Below are the code and all the weights of a small trained network. Each question names an input and a class and asks about switching units off, where a switched-off unit gives its printed mean instead of its output.

import numpy as np


def w(rows, s, z=0):
    codes = np.array(rows[::2]) - 128.0
    scale = np.full(codes.shape[1], s)
    scale[-1] = z or s
    return codes * scale


def norm(h):
    return h / np.sqrt((h * h).mean(-1, keepdims=True) + 1e-5)


def f(y):
    return np.maximum(y, 0)


def log_softmax(a):
    a = a - a.max(-1, keepdims=True)
    return a - np.log(np.exp(a).sum(-1, keepdims=True))


def net(x, mask):
    res = np.array(x, float).reshape(1, 5) / 4 @ E
    u = 0
    for l in range(3):
        y = f(norm(res) @ A[l][:, :-1].T + A[l][:, -1])
        res = res + np.where(mask[u : u + 9], y, B[l][:, -1]) @ B[l][:, :-1]
        u += 9
    return log_softmax(norm(res)[-1] @ U[:, :-1].T + U[:, -1])


A, B = {}, {}
E = w([
[130,127,126,129,126],'x0',
[118,169,27,17,141],'x1',
[85,1,64,147,141],'x2',
[128,127,128,128,130],'x3',
[161,160,82,180,205],'x4',
],0.0064)
A[0] = w([
[50,113,161,104,3,2],'L0N1',
[80,60,138,126,82,153],'L0N2',
[127,183,125,143,182,158],'L0N3',
[135,40,170,70,199,79],'L0N4',
[119,125,188,172,74,114],'L0N5',
[75,122,107,113,138,157],'L0N6',
[163,146,204,54,77,160],'L0N7',
[101,151,105,165,155,68],'L0N8',
[99,142,61,18,96,89],'L0N9',
],0.0072,0.0059)
B[0] = w([
[154,111,119,119,2,167],'L0N1',
[101,123,114,111,84,227],'L0N2',
[140,153,124,113,100,197],'L0N3',
[99,141,90,137,117,153],'L0N4',
[125,130,165,70,152,204],'L0N5',
[162,101,109,112,115,183],'L0N6',
[151,190,130,127,88,253],'L0N7',
[182,128,114,159,99,132],'L0N8',
[148,111,119,59,157,227],'L0N9',
],0.0094,0.0047)
A[1] = w([
[94,120,139,119,70,2],'L1N1',
[81,104,189,151,119,102],'L1N2',
[77,57,56,138,116,111],'L1N3',
[119,118,205,157,84,146],'L1N4',
[84,23,104,108,118,84],'L1N5',
[172,168,144,111,122,100],'L1N6',
[113,160,74,181,254,60],'L1N7',
[114,99,196,179,133,140],'L1N8',
[133,162,106,169,184,43],'L1N9',
],0.011,0.0035)
B[1] = w([
[140,102,99,131,79,168],'L1N1',
[158,124,55,45,144,186],'L1N2',
[88,224,186,216,143,246],'L1N3',
[171,79,97,81,196,242],'L1N4',
[66,223,154,192,173,253],'L1N5',
[71,110,169,193,115,223],'L1N6',
[149,63,97,126,32,179],'L1N7',
[183,83,32,23,229,201],'L1N8',
[155,109,143,149,2,150],'L1N9',
],0.0074,0.0052)
A[2] = w([
[221,230,154,108,130,142],'L2N1',
[157,81,25,169,2,204],'L2N2',
[204,117,100,194,124,103],'L2N3',
[135,148,59,36,199,2],'L2N4',
[157,189,223,63,112,147],'L2N5',
[181,154,49,176,55,96],'L2N6',
[79,115,103,174,152,59],'L2N7',
[83,155,111,43,92,110],'L2N8',
[125,110,118,81,76,80],'L2N9',
],0.0088,0.0023)
B[2] = w([
[83,80,73,163,129,254],'L2N1',
[147,176,242,72,104,215],'L2N2',
[121,120,207,2,83,155],'L2N3',
[219,29,126,152,190,213],'L2N4',
[49,154,81,219,164,254],'L2N5',
[119,126,178,104,70,186],'L2N6',
[127,200,75,216,96,162],'L2N7',
[170,70,180,162,164,223],'L2N8',
[169,63,158,92,139,177],'L2N9',
],0.0074,0.0064)
U = w([
[28,202,78,244,126,254],'0',
[195,20,82,80,222,23],'1',
[131,112,227,77,17,114],'2',
],0.011,0.00067)

Each question gives the input, the list of numbers given to net, and the class t.
The units are the neurons (one row each of A and B). Each row of codes is followed by its name. A weight is (code - 128) times the scale printed after its matrix; where a second scale follows, it is the last column's (A, B and U).
mask holds one flag per neuron, layer by layer. A switched-off neuron (its flag False) gives its mean, the last column of its row in B, instead of its output. The means were averaged over made-up inputs and are rounded, as every weight is.
A unit's drop is (log p(t) with every unit on - log p(t) with that unit switched off) / (log p(t) with every unit on - log p(t) with every unit switched off).
The circuit of an input: a set's keep is (log p(t) with only the set's units on - log p(t) with every unit switched off) / (log p(t) with every unit on - log p(t) with every unit switched off). Starting from the 12 units with the biggest drops (on a tie, the unit counted first), units are removed one at a time, each time the one whose removal leaves the highest keep (on an exact tie, the one counted first), for as long as the keep stays at least 0.8.
circuit, biggest first: the units of the circuit, biggest drop first
unit that matters most: the unit with the biggest drop
top k neurons: the k neurons with the biggest drops, biggest first
top k neurons in layer l: the k neurons of layer l with the biggest drops, biggest first
drop of u: that unit's drop, to one decimal
input [-6,-1,8,-2,-7], class 0: circuit, biggest first	(L1N5)
input [5,-3,1,2,3], class 1: top 2 neurons	(L1N8 L0N9)
input [2,0,-6,-5,7], class 2: top 4 neurons	(L1N7 L1N9 L1N5 L1N3)
input [1,-4,-3,0,4], class 1: top 2 neurons	(L0N7 L1N8)
input [5,5,4,8,6], class 2: top 2 neurons	(L1N7 L1N8)
input [-8,-3,1,-7,-3], class 1: top 4 neurons	(L1N4 L0N5 L0N3 L1N2)
input [4,6,-5,-1,-3], class 1: top 3 neurons	(L0N9 L1N3 L1N5)
input [1,7,7,-7,-2], class 0: top 3 neurons	(L1N5 L1N3 L1N8)
input [8,5,0,-2,6], class 2: top 3 neurons in layer 1	(L1N7 L1N8 L1N4)
input [-3,-7,-7,1,-2], class 0: top 2 neurons	(L2N5 L0N7)
input [7,-6,4,-5,-5], class 1: top 2 neurons in layer 1	(L1N8 L1N4)
input [5,0,-5,-5,-5], class 0: top 2 neurons in layer 2	(L2N5 L2N1)
input [5,-7,5,4,-1], class 1: top 2 neurons	(L1N8 L1N2)
input [-5,4,-6,6,-6], class 0: unit that matters most	L2N5
input [4,0,-2,8,3], class 2: drop of L0N2	0.1
input [7,0,5,5,-3], class 0: drop of L1N7	0.0
input [-1,-8,-5,-5,4], class 1: drop of L1N8	0.4
